Here is a tiny trained network, its code and every weight. The questions are about switching its units off for an input and a class, where a switched-off unit gives its printed mean instead of its output.

import numpy as np


def w(rows, s, z=0):
    codes = np.array(rows[::2]) - 128.0
    scale = np.full(codes.shape[1], s)
    scale[-1] = z or s
    return codes * scale


def f(y):
    return y / 2 * (1 + np.tanh(0.7978845608 * (y + 0.044715 * y**3)))


def log_softmax(a):
    a = a - a.max(-1, keepdims=True)
    return a - np.log(np.exp(a).sum(-1, keepdims=True))


def net(x, mask):
    res = np.array(x, float).reshape(1, 8) / 4 @ E
    y = f(res @ A[0][:, :-1].T + A[0][:, -1])
    res = res + np.where(mask, y, B[0][:, -1]) @ B[0][:, :-1]
    return log_softmax(res[-1] @ U[:, :-1].T + U[:, -1])


A, B = {}, {}
E = w([
[87,167,108,119,167,24,197,102,125],'x0',
[128,130,129,127,133,136,129,123,132],'x1',
[126,130,129,129,134,123,113,126,125],'x2',
[154,142,136,94,166,130,120,130,98],'x3',
[207,135,137,150,132,70,122,95,204],'x4',
[125,120,127,133,121,110,120,128,120],'x5',
[123,31,35,62,221,152,130,174,191],'x6',
[159,167,2,131,80,143,88,75,106],'x7',
],0.007)
A[0] = w([
[87,125,221,130,171,133,176,143,163,27],'neuron 0',
[107,215,167,156,101,125,138,109,122,17],'neuron 1',
[114,108,99,132,149,120,123,154,150,18],'neuron 2',
[162,88,133,134,94,183,105,121,131,3],'neuron 3',
[123,207,35,140,108,147,135,107,133,127],'neuron 4',
[63,181,88,123,173,48,192,102,131,22],'neuron 5',
[203,163,140,134,135,82,120,109,233,27],'neuron 6',
[39,131,102,114,122,164,146,158,63,16],'neuron 7',
[191,109,94,82,253,129,134,145,83,57],'neuron 8',
[13,58,73,177,68,138,146,112,249,63],'neuron 9',
[129,169,80,129,121,136,125,108,120,2],'neuron 10',
[138,148,82,134,126,136,130,113,123,34],'neuron 11',
],0.011,0.0066)
B[0] = w([
[101,108,86,116,141,19,57,125,148,217],'neuron 0',
[200,168,111,37,92,130,147,132,118,192],'neuron 1',
[233,77,153,108,55,101,102,127,85,121],'neuron 2',
[174,81,216,151,157,154,64,140,146,143],'neuron 3',
[88,125,138,128,152,51,130,147,164,254],'neuron 4',
[144,110,168,181,131,253,67,146,145,248],'neuron 5',
[115,65,95,132,131,163,192,123,79,217],'neuron 6',
[173,57,86,140,141,144,200,86,106,204],'neuron 7',
[148,188,138,109,56,94,144,119,124,240],'neuron 8',
[145,213,170,109,122,105,125,107,80,211],'neuron 9',
[156,48,175,91,140,61,33,129,85,122],'neuron 10',
[147,42,202,113,129,66,100,140,127,119],'neuron 11',
],0.022,0.0041)
U = w([
[233,199,160,47,44,127,133,118,92,1],'0',
[102,64,135,88,153,57,72,153,152,19],'1',
[177,105,184,137,115,254,65,178,184,115],'2',
[108,200,135,110,127,147,152,109,108,253],'3',
[147,55,83,127,148,163,212,77,45,75],'4',
[78,186,83,100,126,165,139,144,164,238],'5',
[97,178,91,109,119,167,151,138,163,222],'6',
],0.0082,0.0096)

Each question gives the input, the list of numbers given to net, and the class t.
The units are the neurons (one row each of A and B). Each row of codes is followed by its name. A weight is (code - 128) times the scale printed after its matrix; where a second scale follows, it is the last column's (A, B and U).
mask holds one flag per neuron, in row order. A switched-off neuron (its flag False) gives its mean, the last column of its row in B, instead of its output. The means were averaged over made-up inputs and are rounded, as every weight is.
A unit's drop is (log p(t) with every unit on - log p(t) with that unit switched off) / (log p(t) with every unit on - log p(t) with every unit switched off).
The circuit of an input: a set's keep is (log p(t) with only the set's units on - log p(t) with every unit switched off) / (log p(t) with every unit on - log p(t) with every unit switched off). Starting from all 12 units, units are removed one at a time, each time the one whose removal leaves the highest keep (on an exact tie, the one counted first), for as long as the keep stays at least 0.8.
circuit, biggest first: the units of the circuit, biggest drop first
unit that matters most: the unit with the biggest drop
top k neurons: the k neurons with the biggest drops, biggest first
drop when u is switched off: that unit's drop, to one decimal
input [-1,-2,-7,0,8,-1,8,-5], class 0: unit that matters most	neuron 8
input [4,-1,1,-2,4,6,3,-1], class 2: circuit, biggest first	[neuron 5; neuron 4]
input [-3,-8,1,-8,-3,-4,7,7], class 3: top 2 neurons	[neuron 9; neuron 4]
input [-5,-5,3,2,5,-7,-1,-6], class 1: top 2 neurons	[neuron 0; neuron 5]
input [6,-1,-3,6,-6,-6,-7,-8], class 1: top 2 neurons	[neuron 0; neuron 8]
input [0,1,-5,1,-6,-6,-1,5], class 4: top 4 neurons	[neuron 7; neuron 0; neuron 8; neuron 9]
input [2,5,4,-1,6,2,6,1], class 0: top 3 neurons	[neuron 8; neuron 9; neuron 2]
input [6,1,5,-1,-3,-3,7,-8], class 1: top 2 neurons	[neuron 0; neuron 1]
input [1,-6,-4,-4,4,-4,7,2], class 0: top 2 neurons	[neuron 9; neuron 2]
input [8,6,-1,-8,-7,-6,-6,8], class 1: top 4 neurons	[neuron 4; neuron 10; neuron 11; neuron 8]
input [5,3,3,-1,-4,8,-5,7], class 1: top 2 neurons	[neuron 4; neuron 10]
input [5,4,-3,3,4,-1,2,-2], class 2: top 3 neurons	[neuron 5; neuron 4; neuron 9]
input [0,2,-2,-6,-7,1,1,4], class 4: top 2 neurons	[neuron 7; neuron 8]
input [-4,-2,3,-5,3,0,8,-1], class 0: top neuron	[neuron 9]
input [-8,1,-5,-3,-5,-8,-8,-2], class 0: top 2 neurons	[neuron 1; neuron 5]
input [-3,6,-5,7,-1,5,2,-7], class 1: drop when neuron 0 is switched off	1.2
input [7,-3,2,-7,6,1,-4,-7], class 1: drop when neuron 8 is switched off	0.1
input [8,-7,-4,1,-4,8,-5,-6], class 2: drop when neuron 5 is switched off	1.3
